The symbols move the states like this.
ba: maba->bapu, meri->nubo, kari->tima, romi->fevi, ripu->navu, femu->fofo, zozu->fazu, latu->nabe, male->tusa, bidi->dazu, bova->rugi, pimo->kupe, teni->pere, duze->vura, peno->peti, mina->bovo, momo->kime, sadi->rezu, bule->gufa, nave->fave, dazu->nopu, sumi->make, moru->nuzo, deso->rige, fure->pura, tusa->kena, pilo->peno, pule->nizo, teke->voru, vofe->male, riri->gemo, nebo->regi, kufu->mase, feni->bule, rivo->kari, rezu->fire, tupi->fure, kena->libu, nuka->sadi, nire->totu, siku->mema, kime->pule, vepa->vomu, gale->latu, noni->mele, mepi->zozu, fave->ripu, nizo->gale, zabi->fofa, fevi->duze, vepe->bova, bapu->pabo, mepo->pilo, fela->zoke, mase->dose, mufu->suzi, zelu->sisu, lagu->lugo, lalo->pugu, loge->mufu, rige->boso, rupo->fada, kisa->faro, muta->mepo, poda->reru, siri->romi, faro->lutu, pabo->riri, vomu->poda, tane->zogu, foma->gupe, mera->loro, lugo->biku, libu->pumu, boso->meri, rido->vede, fabi->dabe, regi->fela, nopu->vepa, vura->pame, gufa->noba, lutu->lesi, pere->loge, viko->zelu, kaga->moru, gemo->tupi, rigu->soso, pami->zabi, gupe->kufu, nuzo->fari, vede->fabi, zuke->zizo, sisu->mepi, mavu->fubu, noba->mera, suzi->foma, dose->vepe, vali->deme, teda->rupo, gete->gori, loro->sazi, gori->rigu, bovo->vedi, zogu->kaga, gisu->teni, nabe->siri, kupe->momo, rida->muta, fari->rivo, make->tazu, rana->mavu, sazi->viko, fazu->rida, pura->rido, rugi->saru, roti->pami, navu->kisa, mema->roti, saru->sumi, rage->vali, tazu->teke, nobi->runi, deme->lagu, peti->deso, pugu->femu, fofa->nobi, pumu->pimo, zizo->gete, reru->zuke, tima->mina, pame->lalo, zoke->rage, voru->tanu, mego->sive, soso->vapo, nubo->bidi, fire->vofe, biku->mego, totu->gisu, lesi->nuka, sive->nire, fubu->feni, bolo->tane, muma->nave, neze->maba, fofo->siku, dabe->muma, mele->nebo, tanu->neze, vedi->noni, runi->teda, fada->rana, vapo->bolo
lu: maba->sumi, meri->mepo, kari->tane, romi->kime, ripu->rido, femu->romi, zozu->mera, latu->pimo, male->lutu, bidi->peno, bova->suzi, pimo->fire, teni->lugo, duze->nizo, peno->mepi, mina->kaga, momo->male, sadi->ripu, bule->teda, nave->fure, dazu->peti, sumi->kufu, moru->rigu, deso->fazu, fure->neze, tusa->lesi, pilo->sisu, pule->kena, teke->vepe, vofe->faro, riri->teke, nebo->kari, kufu->teni, feni->runi, rivo->bolo, rezu->navu, tupi->tanu, kena->nuka, nuka->fave, nire->vali, siku->duze, kime->tusa, vepa->rige, gale->pumu, noni->fari, mepi->noba, fave->pura, nizo->libu, zabi->pugu, fevi->pule, vepe->mufu, bapu->make, mepo->zelu, fela->mina, mase->pere, mufu->sive, zelu->bule, lagu->nebo, lalo->nabe, loge->mego, rige->rida, rupo->roti, kisa->fabi, muta->viko, poda->meri, siri->momo, faro->dabe, pabo->tazu, vomu->boso, tane->zizo, foma->totu, mera->rana, lugo->regi, libu->sadi, boso->muta, rido->bapu, fabi->riri, regi->tima, nopu->deso, vura->gale, gufa->rupo, lutu->muma, pere->biku, viko->feni, kaga->gori, gemo->voru, rigu->vomu, pami->lalo, gupe->gisu, nuzo->soso, vede->pabo, zuke->bidi, sisu->gufa, mavu->fofa, noba->fada, suzi->nire, dose->loge, vali->noni, teda->mema, gete->nopu, loro->mavu, gori->vepa, bovo->moru, zogu->gete, gisu->lagu, nabe->kupe, kupe->vofe, rida->sazi, fari->vapo, make->mase, rana->zabi, sazi->fubu, fazu->loro, pura->maba, rugi->foma, roti->pame, navu->vede, mema->vura, saru->gupe, rage->vedi, tazu->dose, nobi->fofo, deme->mele, peti->zozu, pugu->siri, fofa->femu, pumu->rezu, zizo->dazu, reru->nubo, tima->zogu, pame->latu, zoke->bovo, voru->bova, mego->zoke, soso->poda, nubo->pilo, fire->kisa, biku->fela, totu->deme, lesi->nave, sive->rage, fubu->nobi, bolo->zuke, muma->tupi, neze->saru, fofo->fevi, dabe->gemo, mele->rivo, tanu->rugi, vedi->nuzo, runi->siku, fada->pami, vapo->reru
na: maba->make, meri->pilo, kari->zogu, romi->pule, ripu->vede, femu->fevi, zozu->loro, latu->kupe, male->lesi, bidi->peti, bova->foma, pimo->vofe, teni->biku, duze->gale, peno->zozu, mina->moru, momo->tusa, sadi->navu, bule->rupo, nave->pura, dazu->deso, sumi->mase, moru->soso, deso->rida, fure->maba, tusa->nuka, pilo->mepi, pule->libu, teke->bova, vofe->lutu, riri->voru, nebo->tima, kufu->pere, feni->teda, rivo->tane, rezu->kisa, tupi->neze, kena->sadi, nuka->ripu, nire->deme, siku->vura, kime->kena, vepa->boso, gale->pimo, noni->rivo, mepi->mera, fave->rido, nizo->pumu, zabi->femu, fevi->nizo, vepe->suzi, bapu->tazu, mepo->sisu, fela->bovo, mase->loge, mufu->nire, zelu->gufa, lagu->regi, lalo->siri, loge->sive, rige->muta, rupo->pami, kisa->dabe, muta->zelu, poda->nubo, siri->kime, faro->muma, pabo->teke, vomu->meri, tane->gete, foma->gisu, mera->mavu, lugo->fela, libu->rezu, boso->mepo, rido->pabo, fabi->gemo, regi->mina, nopu->rige, vura->latu, gufa->fada, lutu->nave, pere->mego, viko->bule, kaga->rigu, gemo->tanu, rigu->poda, pami->pugu, gupe->teni, nuzo->vapo, vede->riri, zuke->dazu, sisu->noba, mavu->nobi, noba->rana, suzi->totu, dose->mufu, vali->mele, teda->roti, gete->vepa, loro->fubu, gori->vomu, bovo->nuzo, zogu->gori, gisu->lugo, nabe->momo, kupe->male, rida->viko, fari->bolo, make->dose, rana->fofa, sazi->feni, fazu->sazi, pura->bapu, rugi->gupe, roti->lalo, navu->fabi, mema->pame, saru->kufu, rage->noni, tazu->vepe, nobi->siku, deme->nebo, peti->fazu, pugu->romi, fofa->fofo, pumu->fire, zizo->nopu, reru->bidi, tima->kaga, pame->nabe, zoke->vedi, voru->rugi, mego->rage, soso->reru, nubo->peno, fire->faro, biku->zoke, totu->lagu, lesi->fave, sive->vali, fubu->runi, bolo->zizo, muma->fure, neze->sumi, fofo->duze, dabe->tupi, mele->kari, tanu->saru, vedi->fari, runi->mema, fada->zabi, vapo->zuke
fi: maba->voru, meri->deso, kari->nuzo, romi->latu, ripu->muma, femu->pame, zozu->zelu, latu->pule, male->rezu, bidi->boso, bova->mase, pimo->kena, teni->nire, duze->siri, peno->muta, mina->rivo, momo->pumu, sadi->lutu, bule->mavu, nave->fabi, dazu->meri, sumi->bova, moru->tane, deso->pilo, fure->riri, tusa->fire, pilo->rida, pule->kupe, teke->sumi, vofe->sadi, riri->maba, nebo->vedi, kufu->suzi, feni->rana, rivo->moru, rezu->lesi, tupi->pabo, kena->vofe, nuka->faro, nire->biku, siku->pugu, kime->pimo, vepa->bidi, gale->kime, noni->mina, mepi->viko, fave->dabe, nizo->momo, zabi->mema, fevi->nabe, vepe->kufu, bapu->tanu, mepo->fazu, fela->mele, mase->foma, mufu->teni, zelu->loro, lagu->rage, lalo->duze, loge->gisu, rige->peno, rupo->nobi, kisa->fave, muta->zozu, poda->nopu, siri->gale, faro->ripu, pabo->neze, vomu->dazu, tane->soso, foma->loge, mera->bule, lugo->vali, libu->male, boso->peti, rido->tupi, fabi->pura, regi->noni, nopu->nubo, vura->romi, gufa->fubu, lutu->navu, pere->totu, viko->mera, kaga->bolo, gemo->bapu, rigu->zizo, pami->siku, gupe->mufu, nuzo->zogu, vede->fure, zuke->vomu, sisu->sazi, mavu->rupo, noba->feni, suzi->pere, dose->gupe, vali->fela, teda->fofa, gete->reru, loro->gufa, gori->zuke, bovo->kari, zogu->vapo, gisu->sive, nabe->nizo, kupe->libu, rida->mepi, fari->kaga, make->rugi, rana->teda, sazi->noba, fazu->sisu, pura->gemo, rugi->dose, roti->fofo, navu->nave, mema->femu, saru->vepe, rage->regi, tazu->saru, nobi->pami, deme->zoke, peti->mepo, pugu->vura, fofa->roti, pumu->tusa, zizo->poda, reru->vepa, tima->fari, pame->fevi, zoke->nebo, voru->make, mego->lagu, soso->gete, nubo->rige, fire->nuka, biku->deme, totu->mego, lesi->kisa, sive->lugo, fubu->fada, bolo->rigu, muma->vede, neze->teke, fofo->lalo, dabe->rido, mele->bovo, tanu->tazu, vedi->tima, runi->zabi, fada->runi, vapo->gori
ga: maba->neze, meri->boso, kari->rivo, romi->siri, ripu->fave, femu->pugu, zozu->mepi, latu->gale, male->vofe, bidi->nubo, bova->vepe, pimo->pumu, teni->gisu, duze->fevi, peno->pilo, mina->tima, momo->kupe, sadi->nuka, bule->feni, nave->muma, dazu->bidi, sumi->saru, moru->kaga, deso->peti, fure->tupi, tusa->male, pilo->mepo, pule->kime, teke->tazu, vofe->fire, riri->pabo, nebo->mele, kufu->gupe, feni->fubu, rivo->fari, rezu->sadi, tupi->gemo, kena->tusa, nuka->lesi, nire->sive, siku->fofo, kime->momo, vepa->nopu, gale->nizo, noni->vedi, mepi->sisu, fave->nave, nizo->pule, zabi->pami, fevi->romi, vepe->dose, bapu->maba, mepo->muta, fela->regi, mase->kufu, mufu->loge, zelu->viko, lagu->deme, lalo->pame, loge->pere, rige->deso, rupo->teda, kisa->navu, muta->rida, poda->vomu, siri->nabe, faro->kisa, pabo->bapu, vomu->vepa, tane->bolo, foma->suzi, mera->noba, lugo->lagu, libu->kena, boso->rige, rido->pura, fabi->vede, regi->nebo, nopu->dazu, vura->duze, gufa->bule, lutu->faro, pere->teni, viko->sazi, kaga->zogu, gemo->riri, rigu->gori, pami->roti, gupe->foma, nuzo->moru, vede->rido, zuke->reru, sisu->zelu, mavu->rana, noba->gufa, suzi->mufu, dose->mase, vali->rage, teda->runi, gete->zizo, loro->mera, gori->gete, bovo->mina, zogu->tane, gisu->totu, nabe->latu, kupe->pimo, rida->fazu, fari->nuzo, make->sumi, rana->fada, sazi->loro, fazu->zozu, pura->fure, rugi->bova, roti->mema, navu->ripu, mema->siku, saru->rugi, rage->zoke, tazu->make, nobi->fofa, deme->vali, peti->peno, pugu->lalo, fofa->zabi, pumu->libu, zizo->zuke, reru->poda, tima->kari, pame->vura, zoke->fela, voru->teke, mego->biku, soso->rigu, nubo->meri, fire->rezu, biku->lugo, totu->nire, lesi->lutu, sive->mego, fubu->mavu, bolo->vapo, muma->dabe, neze->tanu, fofo->femu, dabe->fabi, mele->noni, tanu->voru, vedi->bovo, runi->nobi, fada->rupo, vapo->soso

The rows follow the links: the fewer symbols apart two states are, the more alike their rows tend to be.

Each row, then its state:
0,6,14,-3,-17,16,-33,-3,-23,47,-19,-10,-29,-9,-12,10,20,-36,11,19,9,4,5,1,20,-27,12,7,-29,22,1,-17,-14,17,10,-15,27,-2,-1,-24,20,-2,14,-2,7,-16; state make
-11,-23,4,19,-2,18,4,23,5,-33,-19,10,-14,-8,6,44,-17,17,-33,8,15,-8,-9,-33,3,-4,-6,-17,16,-1,-2,-17,13,-13,-14,2,-6,4,-11,59,2,16,-8,2,-12,11; state pami
7,21,17,-26,15,7,4,-25,-1,13,11,-9,18,17,-13,-32,25,-14,25,-8,-21,12,35,28,-20,4,17,13,-1,6,-14,17,-7,-3,5,12,-16,-32,21,-23,-22,0,-29,-14,22,-9; state nebo
10,35,-15,15,-12,-8,-11,-15,-27,18,17,15,1,-10,-6,-49,3,0,24,-2,2,7,-20,30,5,15,-12,15,17,-8,4,-10,-18,29,15,-10,13,25,3,-34,-6,-15,23,24,9,-13; state suzi
6,-16,-13,0,4,-32,10,11,19,-45,28,0,21,3,30,2,-14,44,-18,-7,28,-3,-7,14,-15,4,-12,-22,-13,-13,12,29,10,-13,-23,-13,-3,9,-11,1,-27,4,-3,7,-12,22; state muta
-1,23,12,7,-26,40,-34,-7,-20,28,-9,-11,-33,-19,-8,20,12,-19,-13,20,19,11,0,-12,18,-11,15,-6,-17,21,-6,-32,1,17,1,-28,28,-3,-18,20,5,-1,1,10,1,-6; state neze
1,1,-36,21,-15,-12,10,11,20,4,16,3,-3,-22,15,-1,-37,18,-14,-9,-5,0,-41,-19,15,34,-9,-7,10,-14,9,-8,19,2,4,-8,18,36,-15,7,19,-21,26,18,-22,11; state pumu
5,30,20,-1,12,27,0,-21,-28,-27,6,18,7,7,-16,-27,21,9,9,0,1,7,19,23,-20,5,-2,8,36,-7,-15,-12,-14,5,-2,8,-28,-19,14,21,-39,11,-29,9,23,-8; state kari
0,-22,3,4,20,-41,5,11,-22,-29,-12,28,14,20,-2,-19,11,4,22,2,11,-18,2,27,-8,-27,-32,12,10,-12,14,20,-31,5,-2,20,-19,11,19,-34,-6,15,17,-1,10,-8; state dazu
-1,-12,30,-5,2,2,-25,7,-26,-27,-14,1,-9,12,2,20,33,2,-8,22,45,-5,24,17,-7,-51,-4,-11,-25,16,5,8,-18,1,-21,-15,-4,-16,-3,2,-23,25,-11,-2,9,-1; state rigu
5,-17,-13,-6,2,-31,9,10,23,-43,27,-7,21,7,32,6,-13,41,-20,-6,26,-3,-4,10,-15,2,-8,-23,-23,-9,9,31,13,-16,-22,-15,-3,4,-11,2,-24,2,-4,3,-15,24; state rida
12,23,9,-29,-4,-2,-12,-25,8,21,31,-32,13,7,8,-20,22,-1,6,-6,8,18,26,30,-11,0,23,-6,-39,15,-8,26,3,-2,-5,-24,10,-25,-2,-31,-24,-11,-20,-4,9,2; state deme
1,8,14,-3,-13,11,-29,-4,-24,49,-19,-7,-25,-5,-14,6,23,-38,15,18,3,3,4,4,20,-27,9,11,-24,22,0,-13,-17,20,13,-11,26,0,-3,-30,22,-5,19,-3,8,-16; state sumi
9,18,16,-33,6,2,-3,-25,6,22,22,-24,17,16,-3,-24,27,-11,17,-5,-11,17,35,30,-15,-2,21,3,-25,12,-10,25,-1,-6,2,-7,-2,-32,10,-32,-22,-6,-25,-13,16,-3; state zoke
-9,-20,3,-2,27,2,35,7,17,-30,-12,14,16,12,-9,7,-14,7,-1,-13,-34,-12,7,-21,-13,10,-4,4,37,-17,-6,3,9,-23,0,41,-38,-11,17,30,4,12,-19,-17,1,3; state mavu
-1,-28,14,-6,18,-34,-7,13,-23,-18,-20,16,8,24,-3,-4,23,-6,19,8,17,-15,13,24,-7,-47,-23,9,-9,1,14,19,-30,2,-5,18,-12,1,17,-37,-2,18,11,-9,10,-6; state vomu
-8,-28,5,-16,30,-8,35,9,26,-20,-9,1,22,19,-6,8,-10,-1,3,-17,-35,-10,18,-15,-14,4,2,6,16,-10,-6,22,10,-28,0,38,-34,-19,19,10,5,10,-22,-27,0,5; state bule
-3,0,-13,-18,-7,6,8,-7,41,48,12,-37,-1,-8,6,15,-16,-16,-5,-11,-30,12,0,-24,10,23,31,-4,-31,9,-7,8,28,-13,9,-7,22,-9,-9,-10,27,-23,-2,-16,-13,6; state lesi
1,-1,30,-2,-3,11,-25,1,-28,-33,-9,4,-8,9,3,18,29,8,-12,21,48,3,21,17,-9,-38,-4,-14,-16,14,0,0,-15,4,-22,-19,-5,-16,-7,18,-33,23,-16,3,10,2; state vapo
5,-24,-7,-15,6,-29,12,9,31,-35,25,-16,22,9,29,15,-10,33,-20,-9,20,-2,5,5,-16,-4,-1,-23,-29,-5,7,37,17,-23,-24,-11,-3,-7,-10,-1,-19,4,-9,-5,-13,23; state zozu
2,-12,-14,13,12,-42,10,11,-13,-45,7,31,21,10,11,-25,-4,27,11,-5,14,-13,-13,26,-11,-6,-36,4,22,-21,16,19,-19,3,-7,14,-18,23,8,-20,-16,8,16,12,3,6; state boso
2,1,-24,-6,-18,-2,5,2,38,30,24,-30,-3,-18,19,18,-25,5,-19,-9,-7,10,-17,-23,12,29,18,-14,-29,5,0,3,30,-10,1,-20,28,7,-19,1,19,-20,7,1,-20,14; state fire
4,28,19,5,9,27,-4,-19,-29,-33,3,19,5,5,-12,-26,22,12,6,2,9,6,19,22,-20,2,-3,3,37,-8,-13,-11,-12,8,-6,3,-26,-17,7,28,-42,13,-28,11,21,-4; state rivo
2,2,-35,15,-20,-8,7,6,27,10,22,-8,-4,-23,18,7,-35,19,-19,-8,0,3,-36,-19,13,34,-2,-12,-5,-8,6,-5,26,1,2,-18,24,29,-20,6,16,-22,21,16,-23,16; state kena
2,11,5,0,-8,-1,-24,-6,-28,44,-16,2,-15,-2,-17,-15,19,-35,27,12,-4,2,-3,14,17,-19,0,21,-12,13,4,-11,-23,23,20,-3,18,6,8,-45,21,-7,25,1,9,-22; state bova

Each walk starts at a row. The symbols on each line, taken left to right, move it on to the next state.
Each answer is a row, close to the row of the state it stands for.
---
12,21,12,-32,-1,-1,-8,-26,8,22,28,-32,14,12,4,-20,24,-4,11,-5,0,18,30,30,-14,0,23,-4,-36,14,-9,25,4,-4,-3,-17,8,-29,2,-30,-22,-10,-22,-9,12,2
ga fi ga ga ga ba na na ga: 3,8,26,2,-5,20,-23,-1,-30,-36,-3,8,-8,6,1,9,26,14,-14,18,43,4,20,17,-12,-27,-4,-13,0,8,-5,-8,-13,5,-21,-19,-8,-16,-6,29,-40,21,-21,10,11,3
ga ba ga ga fi ga na fi na: 5,-7,-15,13,7,-37,12,11,0,-51,20,21,23,6,19,-17,-11,42,-4,-7,23,-9,-16,23,-14,3,-27,-8,10,-20,14,19,-5,-1,-15,-3,-12,21,-2,-7,-24,4,9,17,-7,13
---
4,20,-3,8,-8,-8,-16,-10,-28,37,-5,11,-8,-4,-16,-36,13,-25,31,3,-8,0,-10,21,11,-4,-7,22,6,1,5,-11,-25,28,21,2,13,17,9,-47,12,-10,28,10,11,-21
ga fi lu lu ba lu na fi fi: 3,15,27,5,-3,24,-22,-6,-30,-41,2,10,-6,2,0,5,24,17,-13,16,39,4,18,17,-15,-22,-4,-12,8,5,-4,-10,-11,7,-18,-18,-10,-15,-6,33,-42,20,-24,13,12,0
na lu ga na fi ga lu: 2,-28,-2,-23,11,-28,14,8,35,-25,18,-20,21,15,25,19,-6,24,-15,-10,8,-3,12,1,-16,-5,3,-20,-34,1,4,38,17,-30,-21,-4,-6,-14,-4,-5,-10,3,-15,-15,-12,21
---
5,-10,-16,13,8,-39,13,9,-6,-50,15,25,22,7,17,-22,-12,38,1,-8,24,-10,-16,23,-14,0,-32,-3,18,-22,14,18,-9,2,-11,1,-15,22,1,-9,-23,6,11,14,-4,10
lu ga lu ga na ba lu: -10,-17,1,17,3,20,11,17,5,-41,-17,16,-9,-6,2,32,-19,17,-26,4,4,-10,-9,-33,-1,4,-7,-13,28,-9,-4,-17,11,-13,-12,8,-18,2,-8,63,0,16,-12,2,-11,7
ga na na ga lu lu ga: 3,0,-27,5,-20,-4,4,3,34,19,24,-21,-3,-20,21,12,-32,16,-22,-8,-3,8,-28,-22,11,32,10,-16,-19,-1,2,1,30,-5,-2,-22,29,17,-22,6,17,-22,13,9,-24,15
---
-1,-33,2,-27,17,-25,21,10,40,-18,10,-20,23,21,18,22,-6,12,-11,-12,-4,-4,19,-2,-16,-7,8,-14,-29,2,3,38,18,-32,-15,7,-12,-19,4,-5,-6,6,-18,-23,-7,18
na fi lu lu na ga na ga na na: 0,-2,-16,-15,-13,0,6,-3,41,39,18,-36,-3,-10,13,19,-22,-5,-13,-10,-20,11,-8,-23,10,23,26,-10,-32,9,-2,8,32,-13,5,-14,26,-1,-13,-4,22,-24,2,-8,-20,11
fi na fi na na na ba ga ga na: 8,29,-11,14,-9,-10,-13,-12,-29,25,4,16,-3,-7,-11,-45,9,-12,29,0,-5,2,-15,26,9,8,-12,20,16,-4,6,-10,-25,29,21,-2,12,21,7,-40,5,-13,28,17,11,-16
---
-10,-14,2,15,13,17,25,13,6,-40,-16,21,2,1,-5,16,-20,16,-17,-6,-13,-9,-4,-27,-9,11,-8,-4,44,-16,-5,-14,9,-15,-5,25,-30,0,5,55,-3,14,-16,-5,-6,8
ba na na ga lu lu lu na: -1,0,-9,-19,-5,8,10,-7,39,49,8,-35,-1,-5,2,12,-14,-19,-1,-10,-36,11,3,-23,11,22,30,0,-25,10,-8,6,29,-15,11,2,19,-10,-3,-9,27,-18,-5,-19,-12,3
ba fi lu ga ba lu ba na na: 1,8,9,-3,-12,6,-27,-4,-26,50,-19,-5,-21,-4,-15,-4,24,-38,19,17,2,3,3,7,19,-25,7,14,-20,20,2,-13,-21,20,16,-7,25,2,2,-35,22,-4,22,-3,8,-17
---
4,27,21,8,3,29,-10,-13,-30,-39,3,17,1,2,-7,-14,20,15,-4,7,22,7,16,20,-17,-3,-6,-5,28,-2,-9,-15,-11,8,-13,-7,-21,-14,1,37,-43,18,-27,13,18,-1
fi lu ga ba lu lu fi ga: 6,-13,-15,6,4,-32,12,10,12,-48,27,6,21,6,27,-4,-14,45,-17,-12,30,-4,-12,17,-14,5,-18,-19,-5,-13,11,26,7,-9,-22,-13,-6,12,-9,1,-28,3,1,12,-14,19
ba ga na ga na ga ba fi: -11,-25,3,-6,29,-1,36,6,21,-26,-13,8,18,14,-6,4,-12,2,2,-15,-35,-10,11,-18,-12,11,-2,6,32,-15,-7,9,8,-24,0,39,-37,-14,17,23,6,11,-19,-20,0,4
---
-9,-26,4,-12,31,-5,36,8,23,-23,-12,7,20,19,-7,7,-9,1,5,-16,-36,-11,16,-17,-13,8,0,5,24,-13,-4,12,8,-27,2,41,-35,-16,20,16,5,8,-20,-24,1,4
ba na lu na lu ga na ga: 0,-2,-38,24,-16,-15,13,10,18,4,11,7,-2,-21,14,-2,-36,16,-10,-10,-7,-3,-43,-19,14,34,-13,-2,15,-15,9,-9,16,5,9,-5,15,37,-13,3,22,-18,29,17,-23,7
fi ba na ba ba: 1,0,-25,-1,-21,-2,5,1,36,24,23,-26,-3,-20,20,15,-28,11,-21,-8,-5,10,-22,-21,13,31,15,-16,-26,3,2,2,31,-8,2,-22,29,13,-21,4,16,-23,10,4,-21,15
---
4,23,16,-25,18,10,8,-24,-7,7,9,-6,17,17,-14,-35,28,-13,24,-9,-22,9,35,27,-21,4,13,15,8,2,-14,13,-8,0,7,13,-20,-30,19,-17,-24,-1,-30,-11,23,-10
fi lu na na ba fi lu ba ba: 2,-15,-4,10,17,-41,10,11,-14,-36,-4,30,18,16,2,-24,3,18,19,-4,10,-17,-9,28,-11,-17,-35,10,18,-19,16,19,-26,4,-3,20,-19,18,13,-30,-9,12,17,4,6,0
fi ba na ba ba ga: 6,-12,-16,7,2,-34,11,11,8,-51,26,9,23,6,25,-8,-13,46,-14,-6,29,-6,-15,18,-16,4,-22,-16,-2,-17,13,24,3,-8,-19,-11,-9,14,-9,0,-27,3,5,13,-10,17
---
-6,-34,6,-27,28,-17,29,8,36,-15,-1,-13,24,22,6,14,-7,3,-1,-15,-23,-7,22,-9,-15,-3,7,-4,-11,-2,-2,34,13,-32,-5,26,-23,-21,14,-3,2,6,-22,-30,-4,10
lu ba ba ga ba lu: -12,-16,2,18,8,21,15,17,6,-43,-15,18,-4,-4,-2,28,-20,17,-24,0,-1,-9,-7,-32,-5,7,-9,-10,35,-11,-6,-19,11,-13,-9,15,-23,2,-2,62,-2,15,-13,3,-9,9
na lu lu ga ga fi ga fi na: -2,0,-15,-17,-12,4,7,-4,41,43,14,-35,-3,-9,9,17,-17,-12,-13,-8,-24,9,-2,-25,11,22,29,-7,-34,11,-4,9,32,-14,6,-12,25,-7,-11,-7,25,-21,0,-14,-16,9
